[[129 127 127 127 129 129 123]
 [138 119 117 127 119 120 120]
 [126 128 126 126 129 128 126]
 [143 113 131 131 123 113 118]
 [124 116 125 128 114 125 116]
 [134 128 133 129 133 130 133]
 [134 128 123 131 128 130 129]
 [131 127 125 128 131 129 125]
 [128 131 129 125 130 128 131]
 [145 110 116 113 118 102 106]
 [129 131 128 126 131 128 131]]
=>
[[129 138 126 143 124 134 134 131 128 145 129]
 [127 119 128 113 116 128 128 127 131 110 131]
 [127 117 126 131 125 133 123 125 129 116 128]
 [127 127 126 131 128 129 131 128 125 113 126]
 [129 119 129 123 114 133 128 131 130 118 131]
 [129 120 128 113 125 130 130 129 128 102 128]
 [123 120 126 118 116 133 129 125 131 106 131]]

[[108 129 121 136]
 [105 140 113 126]
 [123 132 117 130]
 [138 146 121 123]
 [129 128 129 127]
 [117 125 115 122]
 [125 130 128 129]
 [124 129 134 133]
 [126 127 130 128]
 [125 126 134 129]]
=>
[[108 105 123 138 129 117 125 124 126 125]
 [129 140 132 146 128 125 130 129 127 126]
 [121 113 117 121 129 115 128 134 130 134]
 [136 126 130 123 127 122 129 133 128 129]]

[[117 120]
 [148 105]
 [150 101]
 [135 126]
 [139 112]]
=>
[[117 148 150 135 139]
 [120 105 101 126 112]]

[[130 130 141 125 115 126]
 [128 139 118 125 137 126]
 [132 136 110 125 142 126]
 [130 127 148 126 114 126]
 [126 131 151 126 115 126]
 [132 125 128 128 136 126]
 [131 130 116 126 144 125]
 [132 138 102 125 146 126]
 [127 140 120 126 134 127]
 [135 123 119 127 141 126]]
=>
[[130 128 132 130 126 132 131 132 127 135]
 [130 139 136 127 131 125 130 138 140 123]
 [141 118 110 148 151 128 116 102 120 119]
 [125 125 125 126 126 128 126 125 126 127]
 [115 137 142 114 115 136 144 146 134 141]
 [126 126 126 126 126 126 125 126 127 126]]

[[135 118 118 104 137 137 145 144]
 [126 125 133 127 129 129 134 139]
 [142 135 135 100 127 127 132 134]
 [132 126 124 132 117 117 105 128]
 [116 120 125 142 119 119 123 131]
 [116 100 132 136 136 136 123 131]
 [133 137 118 110 117 117 139 103]
 [153 118 127 106 124 124 142 126]]
=>
[[135 126 142 132 116 116 133 153]
 [118 125 135 126 120 100 137 118]
 [118 133 135 124 125 132 118 127]
 [104 127 100 132 142 136 110 106]
 [137 129 127 117 119 136 117 124]
 [137 129 127 117 119 136 117 124]
 [145 134 132 105 123 123 139 142]
 [144 139 134 128 131 131 103 126]]

[[144 126 126 124 125 137 110 129 125 136]
 [135 118 127 128 134 130 132 127 123 101]
 [106 129 128 125 129 123 105 131 131 140]
 [135 120 134 130 144 122 126 128 125 111]]
=>
[[144 135 106 135]
 [126 118 129 120]
 [126 127 128 134]
 [124 128 125 130]
 [125 134 129 144]
 [137 130 123 122]
 [110 132 105 126]
 [129 127 131 128]
 [125 123 131 125]
 [136 101 140 111]]
---
[[129 130 141 123 130 125 121 120 116 129]
 [122 136 128 120 128 125 105 125 115 134]
 [124 129 115 130 126 129 127 135 135 129]
 [129 127 128 129 128 128 131 128 130 127]
 [126 129 123 129 127 128 127 131 130 128]]
=>
[[130 141 123 130 125 121 120 116 129 129]
 [136 128 120 128 125 105 125 115 134 122]
 [129 115 130 126 129 127 135 135 129 124]
 [127 128 129 128 128 131 128 130 127 129]
 [129 123 129 127 128 127 131 130 128 126]]

[[114 114 126 119 114 137]
 [126 136 141 119 109 133]
 [118 129 147 116 141 130]
 [140 120 111 128 121 142]
 [138 127 123 134 151 124]
 [126 112 114 120 124 146]
 [128 122 127 123 157 134]
 [136 133 121 140 147 117]]
=>
[[114 126 119 114 137 114]
 [136 141 119 109 133 126]
 [129 147 116 141 130 118]
 [120 111 128 121 142 140]
 [127 123 134 151 124 138]
 [112 114 120 124 146 126]
 [122 127 123 157 134 128]
 [133 121 140 147 117 136]]

[[130 126 132 128 130 128 130 128 128 132]
 [138 142 105 126 118 121 116 126 125 134]
 [133 131 129 126 126 127 131 129 125 132]
 [133 128 133 125 129 130 129 129 125 132]
 [139 136 127 128 123 127 131 128 130 132]
 [129 131 128 127 129 127 129 128 124 130]]
=>
[[126 132 128 130 128 130 128 128 132 130]
 [142 105 126 118 121 116 126 125 134 138]
 [131 129 126 126 127 131 129 125 132 133]
 [128 133 125 129 130 129 129 125 132 133]
 [136 127 128 123 127 131 128 130 132 139]
 [131 128 127 129 127 129 128 124 130 129]]

[[128 129 143 154 135 136 127 141 127 130]
 [126 125 129 131 130 124 126 135 126 124]
 [128 129 137 128 123 117 126 127 128 131]
 [125 124 113 111 128 131 127 122 126 122]]
=>
[[129 143 154 135 136 127 141 127 130 128]
 [125 129 131 130 124 126 135 126 124 126]
 [129 137 128 123 117 126 127 128 131 128]
 [124 113 111 128 131 127 122 126 122 125]]

[[127 131 127 129 127 125 127 132 131 131 132]
 [126 129 128 129 129 128 127 131 128 127 129]
 [129 131 129 131 126 123 125 130 128 136 127]
 [123 128 135 110 148 153 129 144 126 139 109]]
=>
[[131 127 129 127 125 127 132 131 131 132 127]
 [129 128 129 129 128 127 131 128 127 129 126]
 [131 129 131 126 123 125 130 128 136 127 129]
 [128 135 110 148 153 129 144 126 139 109 123]]

[[131 127 128 128 132 126 127 130 130]
 [132 129 106 126 121 127 119 127 127]]
=>
[[127 128 128 132 126 127 130 130 131]
 [129 106 126 121 127 119 127 127 132]]

[[132 130  99 131 127 121 125 128 137 128 121 131 132 134]
 [127 125 107 127 127 124 126 127 131 132 123 132 125 128]]
=>
[[130  99 131 127 121 125 128 137 128 121 131 132 134 132]
 [125 107 127 127 124 126 127 131 132 123 132 125 128 127]]
---
[[111 117 141]
 [113 122 142]
 [111 117 141]
 [114 124 142]
 [151 143 106]
 [111 119 142]
 [147 141 106]
 [139 136 104]]
=>
[[104 136 139]
 [106 141 147]
 [142 119 111]
 [106 143 151]
 [142 124 114]
 [141 117 111]
 [142 122 113]
 [141 117 111]]

[[141 141 114 112 132 129 137 114]
 [135 136 124 150 138 132 109 132]
 [143 130 106 109 137 129 136 111]
 [136 131 121 151 141 133 107 131]]
=>
[[131 107 133 141 151 121 131 136]
 [111 136 129 137 109 106 130 143]
 [132 109 132 138 150 124 136 135]
 [114 137 129 132 112 114 141 141]]

[[143 133 139 101 124 144 126]
 [136 134 124 124 127 134 126]
 [135 129 136 116 126 140 126]
 [133 130 134 119 126 135 127]
 [129 130 126 137 127 128 126]
 [124 131 128 139 125 119 126]
 [122 129 129 139 127 121 127]
 [124 127 132 136 127 126 126]
 [131 130 130 127 127 134 127]
 [129 127 135 124 127 134 127]
 [140 133 132 115 125 139 125]
 [130 133 123 135 127 126 126]]
=>
[[126 126 127 135 123 133 130]
 [125 139 125 115 132 133 140]
 [127 134 127 124 135 127 129]
 [127 134 127 127 130 130 131]
 [126 126 127 136 132 127 124]
 [127 121 127 139 129 129 122]
 [126 119 125 139 128 131 124]
 [126 128 127 137 126 130 129]
 [127 135 126 119 134 130 133]
 [126 140 126 116 136 129 135]
 [126 134 127 124 124 134 136]
 [126 144 124 101 139 133 143]]

[[126 131 134 131 133 126 128 130 126]
 [123 141 117 126 122 115 121 129 125]
 [125 132 128 130 126 126 123 121 130]
 [127 130 133 136 122 132 126 130 123]
 [130 103 136 130 136 144 139 127 140]
 [127 127 126 127 129 128 131 131 129]
 [126 139 117 129 119 115 121 135 121]
 [128 126 130 130 130 127 131 128 129]
 [130 129 127 127 129 128 132 129 130]]
=>
[[130 129 132 128 129 127 127 129 130]
 [129 128 131 127 130 130 130 126 128]
 [121 135 121 115 119 129 117 139 126]
 [129 131 131 128 129 127 126 127 127]
 [140 127 139 144 136 130 136 103 130]
 [123 130 126 132 122 136 133 130 127]
 [130 121 123 126 126 130 128 132 125]
 [125 129 121 115 122 126 117 141 123]
 [126 130 128 126 133 131 134 131 126]]

[[119 111 119 128 118 120 130 119 129 118 124 115 116 119 114]
 [142 148 137 127 138 137 121 137 123 143 138 142 144 137 145]
 [142 147 138 128 139 138 122 138 124 143 138 143 144 138 145]
 [144 149 140 128 140 140 120 140 122 146 140 144 146 140 146]
 [143 149 138 128 138 138 120 138 123 144 139 142 145 138 145]]
=>
[[145 138 145 142 139 144 123 138 120 138 138 128 138 149 143]
 [146 140 146 144 140 146 122 140 120 140 140 128 140 149 144]
 [145 138 144 143 138 143 124 138 122 138 139 128 138 147 142]
 [145 137 144 142 138 143 123 137 121 137 138 127 137 148 142]
 [114 119 116 115 124 118 129 119 130 120 118 128 119 111 119]]

[[150 141 136 141 149 109 118 121 132 142]
 [133 116 123 106 145 120 106 109 141 112]
 [120 111 128 122 137 148 120 121 108 114]
 [106 132 136 135 146 127 134 133 116 142]
 [108 142 118 112 139 110 113 120 142 124]
 [108 114 117 125 146 109 127 139 144 138]
 [137 145 116 137 144 120 112 138 144 121]]
=>
[[121 144 138 112 120 144 137 116 145 137]
 [138 144 139 127 109 146 125 117 114 108]
 [124 142 120 113 110 139 112 118 142 108]
 [142 116 133 134 127 146 135 136 132 106]
 [114 108 121 120 148 137 122 128 111 120]
 [112 141 109 106 120 145 106 123 116 133]
 [142 132 121 118 109 149 141 136 141 150]]
